Below are the code and all the weights of a small trained network. Each question names an input and a target symbol and asks about switching units off, where a switched-off unit gives its printed mean instead of its output.

import numpy as np


def w(rows, s, z=0):
    codes = np.array(rows[::2]) - 128.0
    scale = np.full(codes.shape[1], s)
    scale[-1] = z or s
    return codes * scale


def f(y):
    return y / 2 * (1 + np.tanh(0.7978845608 * (y + 0.044715 * y**3)))


def softmax(a):
    e = np.exp(a - a.max(-1, keepdims=True))
    return e / e.sum(-1, keepdims=True)


def log_softmax(a):
    a = a - a.max(-1, keepdims=True)
    return a - np.log(np.exp(a).sum(-1, keepdims=True))


def net(x, mask):
    ids = ['ΔΘΞΠΣΨαβγλτφω'.index(c) for c in x.split()]
    T = len(ids)
    res = E[ids] + P[:T]
    q, k, v = (res @ M[0].T for M in (Q, K, V))
    z = softmax(np.where(np.tri(T) > 0, q @ k.T / 3**0.5, -1e9)) @ v
    res = res + np.where(mask[0], z, O[0][:, -1]) @ O[0][:, :-1]
    y = f(res @ A[0][:, :-1].T + A[0][:, -1])
    res = res + np.where(mask[1:13], y, B[0][:, -1]) @ B[0][:, :-1]
    return log_softmax(res[-1] @ U[:, :-1].T + U[:, -1])


Q, K, V, O, A, B = {}, {}, {}, {}, {}, {}
E = w([
[146,157,146],'Δ',
[153,165,136],'Θ',
[153,164,142],'Ξ',
[148,163,140],'Π',
[166,5,214],'Σ',
[163,171,131],'Ψ',
[151,164,146],'α',
[139,120,185],'β',
[143,125,199],'γ',
[177,117,191],'λ',
[68,93,110],'τ',
[76,94,111],'φ',
[147,80,81],'ω',
],0.024)
P = w([
[169,217,28],'0',
[167,208,47],'1',
[173,189,54],'2',
[170,180,90],'3',
[174,170,110],'4',
[165,155,126],'5',
[156,141,142],'6',
[151,126,162],'7',
[142,110,176],'8',
[130,98,197],'9',
[122,83,220],'10',
[108,66,236],'11',
[98,53,255],'12',
[164,128,161],'13',
],0.0076)
Q[0] = w([
[110,159,134],'h0',
[49,136,77],'h0',
[252,123,170],'h0',
],0.03)
K[0] = w([
[147,201,180],'h0',
[134,249,97],'h0',
[120,16,155],'h0',
],0.019)
V[0] = w([
[101,78,67],'h0',
[245,89,122],'h0',
[76,182,62],'h0',
],0.011)
O[0] = w([
[45,73,7,159],'h0',
[204,54,100,249],'h0',
[105,188,94,46],'h0',
],0.011)
A[0] = w([
[172,113,227,81],'n0',
[144,162,60,255],'n1',
[185,132,54,194],'n2',
[126,198,172,135],'n3',
[82,118,203,115],'n4',
[59,49,23,153],'n5',
[96,171,165,183],'n6',
[59,110,22,222],'n7',
[195,217,47,66],'n8',
[143,49,114,224],'n9',
[129,176,92,155],'n10',
[148,177,254,54],'n11',
],0.009,0.0079)
B[0] = w([
[115,158,94,187],'n0',
[88,89,150,175],'n1',
[109,138,160,199],'n2',
[88,95,20,131],'n3',
[140,155,130,132],'n4',
[179,122,130,208],'n5',
[104,139,70,128],'n6',
[106,163,156,191],'n7',
[151,123,162,139],'n8',
[99,169,148,253],'n9',
[155,4,98,132],'n10',
[148,125,84,150],'n11',
],0.015,0.02)
U = w([
[121,110,118,57],'Δ',
[125,114,128,24],'Θ',
[130,91,109,74],'Ξ',
[121,95,105,76],'Π',
[127,120,130,19],'Σ',
[204,38,147,3],'Ψ',
[126,84,91,148],'α',
[120,137,111,82],'β',
[118,159,82,148],'γ',
[208,176,154,58],'λ',
[50,157,97,171],'τ',
[65,153,109,137],'φ',
[66,161,255,223],'ω',
],0.0092,0.0061)

Each question gives the input, a string of symbols that net reads in full, and the target symbol t.
The units are the heads (3 rows each of Q, K, V and O) and the neurons (one row each of A and B). Each row of codes is followed by its name. A weight is (code - 128) times the scale printed after its matrix; where a second scale follows, it is the last column's (O, A, B and U).
mask holds one flag per unit, heads first, then neurons. A switched-off unit (its flag False) gives its mean, the last column of its rows in O or B, instead of its output. The means were averaged over made-up inputs and are rounded, as every weight is.
A unit's drop is (log p(t) with every unit on - log p(t) with that unit switched off) / (log p(t) with every unit on - log p(t) with every unit switched off).
The circuit of an input: a set's keep is (log p(t) with only the set's units on - log p(t) with every unit switched off) / (log p(t) with every unit on - log p(t) with every unit switched off). Starting from the 12 units with the biggest drops (on a tie, the unit counted first), units are removed one at a time, each time the one whose removal leaves the highest keep (on an exact tie, the one counted first), for as long as the keep stays at least 0.8.
units of the circuit, in order: the units of the circuit, biggest drop first
most important unit: the unit with the biggest drop
top k neurons: the k neurons with the biggest drops, biggest first
drop when u is switched off: that unit's drop, to one decimal
input λ λ λ α Π, target λ: units of the circuit, in order => [h0 n11]
input ω λ α ω λ λ γ, target λ: units of the circuit, in order => [h0 n1 n11]
input ω α Ψ, target ω: most important unit => n7
input Ξ ω ω ω λ ω Ξ λ Ξ, target λ: units of the circuit, in order => [h0 n1]
input ω τ Δ ω γ λ β Δ, target λ: units of the circuit, in order => [h0 n11]
input γ τ α, target τ: units of the circuit, in order => [h0 n3]
input Π ω ω ω ω ω λ ω β λ Π, target λ: top 2 neurons => [n1 n11]
input λ λ α β Ξ ω λ β α, target λ: units of the circuit, in order => [h0 n1 n11]
input Θ γ ω α τ α, target τ: top 3 neurons => [n5 n6 n3]
input λ ω φ, target ω: top 2 neurons => [n5 n11]
input Ξ φ ω ω ω γ β τ Θ, target τ: units of the circuit, in order => [h0 n6]
input λ ω λ τ β, target τ: top 2 neurons => [n5 n6]
input ω Ξ φ Π ω Π λ λ γ λ α α, target λ: units of the circuit, in order => [h0 n11]
input ω ω ω τ Π ω Π ω ω ω α λ Θ, target λ: units of the circuit, in order => [h0 n1 n11]
input τ ω ω ω φ α α Π λ γ α γ γ α, target γ: top 4 neurons => [n3 n0 n11 n5]
input α β Ψ Δ λ α λ Ψ β, target λ: top 2 neurons => [n1 n4]
input ω ω Ξ α γ Σ γ ω Ψ Ξ ω α ω, target Ψ: drop when n7 is switched off => 0.8
input λ ω λ ω ω ω, target ω: drop when n9 is switched off => 0.1
input γ ω Π α ω λ λ α γ, target λ: drop when n6 is switched off => -0.1
